Below is a small trained network, with its code and all its weights. Each question gives an input and a target symbol and asks what happens when units are switched off, that is, made to give their printed mean instead of their output.

import numpy as np


def w(rows, s, z=0):
    codes = np.array(rows[::2]) - 128.0
    scale = np.full(codes.shape[1], s)
    scale[-1] = z or s
    return codes * scale


def norm(h):
    return h / np.sqrt((h * h).mean(-1, keepdims=True) + 1e-5)


def softmax(a):
    e = np.exp(a - a.max(-1, keepdims=True))
    return e / e.sum(-1, keepdims=True)


def log_softmax(a):
    a = a - a.max(-1, keepdims=True)
    return a - np.log(np.exp(a).sum(-1, keepdims=True))


def net(x, mask):
    ids = ['αβδζηθλμφψ'.index(c) for c in x.split()]
    T = len(ids)
    res = E[ids] + P[:T]
    u = 0
    for l in range(3):
        r = norm(res)
        for j in range(3):
            rows = slice(4 * j, 4 * j + 4)
            q, k, v = (r @ M[l][rows].T for M in (Q, K, V))
            z = softmax(np.where(np.tri(T) > 0, q @ k.T / 4**0.5, -1e9)) @ v
            o = O[l][rows]
            res = res + np.where(mask[u + j], z, o[:, -1]) @ o[:, :-1]
        u += 3
    return log_softmax(norm(res)[-1] @ U[:, :-1].T + U[:, -1])


Q, K, V, O = {}, {}, {}, {}
E = w([
[187,233,127,131,60,21],'α',
[54,133,65,149,87,106],'β',
[139,162,183,57,96,178],'δ',
[181,68,158,154,40,188],'ζ',
[105,113,188,83,232,109],'η',
[150,96,80,165,215,221],'θ',
[171,5,50,41,121,126],'λ',
[126,207,131,86,172,165],'μ',
[73,228,170,214,153,216],'φ',
[87,199,150,100,171,155],'ψ',
],0.013)
P = w([
[170,160,1,104,131,215],'0',
[149,158,40,92,132,188],'1',
[145,151,81,104,132,170],'2',
[150,139,107,104,123,164],'3',
[138,130,118,119,112,145],'4',
[119,114,143,135,103,127],'5',
[117,118,166,140,94,115],'6',
[129,119,182,137,84,103],'7',
[154,123,167,122,88,123],'8',
],0.005)
Q[0] = w([
[121,90,137,158,174,72],'0.h1',
[108,232,163,145,120,88],'0.h1',
[155,18,66,169,130,70],'0.h1',
[86,119,96,48,123,116],'0.h1',
[169,111,155,139,123,156],'0.h2',
[162,2,176,100,240,130],'0.h2',
[87,164,110,78,93,126],'0.h2',
[107,218,116,132,108,137],'0.h2',
[156,106,137,67,184,76],'0.h3',
[144,83,120,184,123,106],'0.h3',
[141,93,139,130,100,180],'0.h3',
[178,58,130,135,157,129],'0.h3',
],0.0099)
K[0] = w([
[36,43,40,116,254,173],'0.h1',
[112,187,124,187,74,36],'0.h1',
[132,55,31,94,189,197],'0.h1',
[41,23,99,15,81,67],'0.h1',
[160,185,151,161,57,140],'0.h2',
[203,176,69,99,137,54],'0.h2',
[121,103,180,220,132,146],'0.h2',
[106,60,154,130,144,189],'0.h2',
[89,144,175,143,114,107],'0.h3',
[127,118,109,86,71,126],'0.h3',
[168,93,63,129,68,115],'0.h3',
[129,118,93,110,130,108],'0.h3',
],0.0087)
V[0] = w([
[171,114,166,109,124,112],'0.h1',
[1,129,181,165,88,60],'0.h1',
[214,168,169,134,92,166],'0.h1',
[193,249,132,242,178,91],'0.h1',
[53,144,144,47,112,193],'0.h2',
[133,51,37,105,116,126],'0.h2',
[140,162,96,128,80,119],'0.h2',
[78,80,96,189,125,170],'0.h2',
[74,214,175,14,111,69],'0.h3',
[103,173,183,163,138,106],'0.h3',
[159,116,106,149,19,145],'0.h3',
[172,146,151,92,108,152],'0.h3',
],0.0059)
O[0] = w([
[86,97,171,128,73,5,83],'0.h1',
[169,203,113,59,162,201,57],'0.h1',
[99,118,217,142,184,99,138],'0.h1',
[221,82,87,151,199,94,64],'0.h1',
[70,94,125,3,111,146,253],'0.h2',
[224,83,127,11,112,199,156],'0.h2',
[133,136,135,92,61,140,163],'0.h2',
[164,142,116,59,169,105,138],'0.h2',
[212,135,91,70,86,163,188],'0.h3',
[126,122,155,75,178,70,76],'0.h3',
[109,125,169,135,100,36,109],'0.h3',
[156,84,72,138,168,107,157],'0.h3',
],0.0047,0.0034)
Q[1] = w([
[116,137,118,67,118,154],'1.h1',
[141,111,204,148,89,161],'1.h1',
[102,171,131,171,101,136],'1.h1',
[104,146,55,132,119,128],'1.h1',
[174,99,156,117,150,149],'1.h2',
[130,90,111,86,120,125],'1.h2',
[130,99,106,194,41,118],'1.h2',
[148,130,148,92,115,109],'1.h2',
[162,120,180,145,223,131],'1.h3',
[102,120,135,182,249,128],'1.h3',
[117,135,100,163,181,110],'1.h3',
[173,153,138,109,161,167],'1.h3',
],0.013)
K[1] = w([
[103,62,119,116,83,57],'1.h1',
[173,209,213,67,108,127],'1.h1',
[164,169,159,230,103,97],'1.h1',
[83,121,52,215,83,131],'1.h1',
[190,141,73,74,84,95],'1.h2',
[110,22,125,92,120,115],'1.h2',
[77,108,121,117,89,242],'1.h2',
[195,131,110,82,61,89],'1.h2',
[132,54,145,80,168,224],'1.h3',
[2,89,113,159,212,205],'1.h3',
[41,72,74,158,146,186],'1.h3',
[183,158,199,90,178,234],'1.h3',
],0.0085)
V[1] = w([
[163,128,86,176,125,98],'1.h1',
[150,81,155,172,108,217],'1.h1',
[139,151,167,117,141,221],'1.h1',
[225,188,223,95,161,138],'1.h1',
[173,92,72,113,142,115],'1.h2',
[53,62,134,93,127,192],'1.h2',
[101,254,218,186,106,232],'1.h2',
[142,171,193,107,68,46],'1.h2',
[158,101,152,93,178,70],'1.h3',
[134,47,117,138,111,128],'1.h3',
[183,97,164,86,100,192],'1.h3',
[21,134,116,89,35,189],'1.h3',
],0.0074)
O[1] = w([
[154,157,162,86,80,140,53],'1.h1',
[147,75,248,191,118,122,149],'1.h1',
[111,113,164,211,142,78,200],'1.h1',
[52,104,113,113,165,80,37],'1.h1',
[96,118,119,138,160,106,145],'1.h2',
[153,111,92,89,120,30,233],'1.h2',
[178,166,223,118,173,101,143],'1.h2',
[78,110,71,159,167,145,45],'1.h2',
[65,79,100,108,123,110,83],'1.h3',
[130,174,123,111,200,185,105],'1.h3',
[90,104,185,190,119,86,186],'1.h3',
[153,216,184,118,107,254,255],'1.h3',
],0.0058,0.0048)
Q[2] = w([
[122,181,157,139,43,136],'2.h1',
[138,44,121,234,103,135],'2.h1',
[122,123,195,89,133,155],'2.h1',
[150,136,115,207,102,98],'2.h1',
[183,152,188,68,114,116],'2.h2',
[137,157,168,222,100,147],'2.h2',
[192,134,153,120,172,69],'2.h2',
[75,111,109,108,100,112],'2.h2',
[189,95,21,68,54,82],'2.h3',
[103,132,95,140,251,199],'2.h3',
[89,139,176,165,146,124],'2.h3',
[95,117,165,54,166,132],'2.h3',
],0.012)
K[2] = w([
[119,142,149,159,66,134],'2.h1',
[175,80,83,165,102,38],'2.h1',
[137,39,227,170,160,146],'2.h1',
[178,193,118,184,110,88],'2.h1',
[74,114,153,11,44,84],'2.h2',
[151,180,121,195,43,102],'2.h2',
[223,158,165,47,162,74],'2.h2',
[66,137,179,172,177,189],'2.h2',
[219,149,21,11,69,80],'2.h3',
[131,90,129,125,249,234],'2.h3',
[52,113,149,244,161,137],'2.h3',
[1,34,188,44,206,121],'2.h3',
],0.009)
V[2] = w([
[62,124,97,197,119,111],'2.h1',
[113,126,111,139,98,52],'2.h1',
[101,136,206,110,105,163],'2.h1',
[86,53,139,128,208,175],'2.h1',
[194,80,128,175,113,23],'2.h2',
[228,196,62,144,135,150],'2.h2',
[158,144,119,151,59,49],'2.h2',
[165,132,120,141,204,99],'2.h2',
[145,185,139,75,230,146],'2.h3',
[160,135,56,217,71,30],'2.h3',
[58,254,92,104,107,116],'2.h3',
[110,123,164,37,90,99],'2.h3',
],0.0069)
O[2] = w([
[175,178,160,110,101,222,45],'2.h1',
[201,156,213,173,64,97,81],'2.h1',
[155,63,108,99,168,178,212],'2.h1',
[162,219,42,128,168,102,77],'2.h1',
[64,90,154,50,100,163,4],'2.h2',
[167,82,118,147,102,209,150],'2.h2',
[20,100,145,31,84,167,68],'2.h2',
[144,116,145,154,144,169,77],'2.h2',
[86,156,76,170,3,63,143],'2.h3',
[206,154,152,131,139,149,43],'2.h3',
[105,185,218,168,130,144,130],'2.h3',
[88,174,139,44,136,94,165],'2.h3',
],0.0059,0.0041)
U = w([
[182,237,110,125,59,226,135],'α',
[142,50,41,15,86,146,13],'β',
[70,156,31,86,147,23,165],'δ',
[146,126,161,136,93,82,2],'ζ',
[188,203,190,248,189,107,126],'η',
[183,39,221,149,154,176,165],'θ',
[99,81,100,184,29,81,80],'λ',
[230,71,41,195,202,153,189],'μ',
[57,186,247,99,149,116,216],'φ',
[131,183,80,226,111,93,79],'ψ',
],0.011,0.0029)

Each question gives the input, a string of symbols that net reads in full, and the target symbol t.
The units are the heads (4 rows each of Q, K, V and O). Each row of codes is followed by its name. A weight is (code - 128) times the scale printed after its matrix; where a second scale follows, it is the last column's (O and U).
mask holds one flag per head, layer by layer. A switched-off head (its flag False) gives its mean, the last column of its rows in O, instead of its output. The means were averaged over made-up inputs and are rounded, as every weight is.
A unit's drop is (log p(t) with every unit on - log p(t) with that unit switched off) / (log p(t) with every unit on - log p(t) with every unit switched off).
The circuit of an input: a set's keep is (log p(t) with only the set's units on - log p(t) with every unit switched off) / (log p(t) with every unit on - log p(t) with every unit switched off). Starting from all 9 units, units are removed one at a time, each time the one whose removal leaves the highest keep (on an exact tie, the one counted first), for as long as the keep stays at least 0.8.
units of the circuit, in order: the units of the circuit, biggest drop first
most important unit: the unit with the biggest drop
which heads matter: for each layer, one digit per head in row order, 1 if its drop is at least 0.15 and else 0, layers parted by /
drop of u: that unit's drop, to one decimal
input η β β η δ μ, target φ: units of the circuit, in order	0.h1
input α λ φ β δ α, target φ: units of the circuit, in order	2.h2, 1.h2
input β δ θ α η θ β, target θ: units of the circuit, in order	2.h3, 2.h1
input β α φ ζ β μ ψ, target ψ: units of the circuit, in order	1.h2, 0.h1, 2.h3
input β ψ β ζ α β δ β β, target δ: units of the circuit, in order	1.h3, 0.h1
input β α μ β, target μ: units of the circuit, in order	1.h3, 0.h1, 2.h3
input β δ δ α, target δ: units of the circuit, in order	1.h3, 0.h1
input β η β α μ β, target μ: units of the circuit, in order	1.h3, 2.h2, 2.h3
input β β λ η ζ β δ ψ μ, target φ: units of the circuit, in order	2.h3, 1.h3
input β β α, target β: units of the circuit, in order	2.h2, 0.h1
input μ μ ζ μ, target θ: which heads matter	000 / 000 / 000
input β δ θ ψ, target μ: which heads matter	111 / 001 / 101
input δ β α η, target η: which heads matter	110 / 010 / 110
input α θ η β φ β β ζ θ, target θ: most important unit	2.h2
input λ ζ λ β λ μ μ, target β: which heads matter	010 / 000 / 000
input β η η α, target η: which heads matter	111 / 011 / 101
input β β φ ψ, target η: which heads matter	110 / 011 / 001
input β β μ ζ μ, target θ: which heads matter	100 / 000 / 000
input β η φ δ ψ μ, target η: which heads matter	111 / 000 / 010
input λ δ μ α α θ η θ μ, target μ: most important unit	1.h2
input θ μ λ η μ, target δ: which heads matter	000 / 000 / 101
input β η η β λ α δ β δ, target δ: which heads matter	000 / 000 / 000
input β η ψ, target δ: which heads matter	010 / 000 / 101
input δ λ δ η λ η λ α λ, target λ: units of the circuit, in order	0.h2, 0.h1
input δ η ψ θ ψ, target μ: which heads matter	010 / 101 / 101
input δ ψ η μ, target δ: which heads matter	000 / 000 / 001
input η β β ψ ψ, target α: most important unit	1.h1
input μ μ μ, target λ: drop of 0.h1	0.5
input δ β β β α, target β: drop of 1.h1	0.1
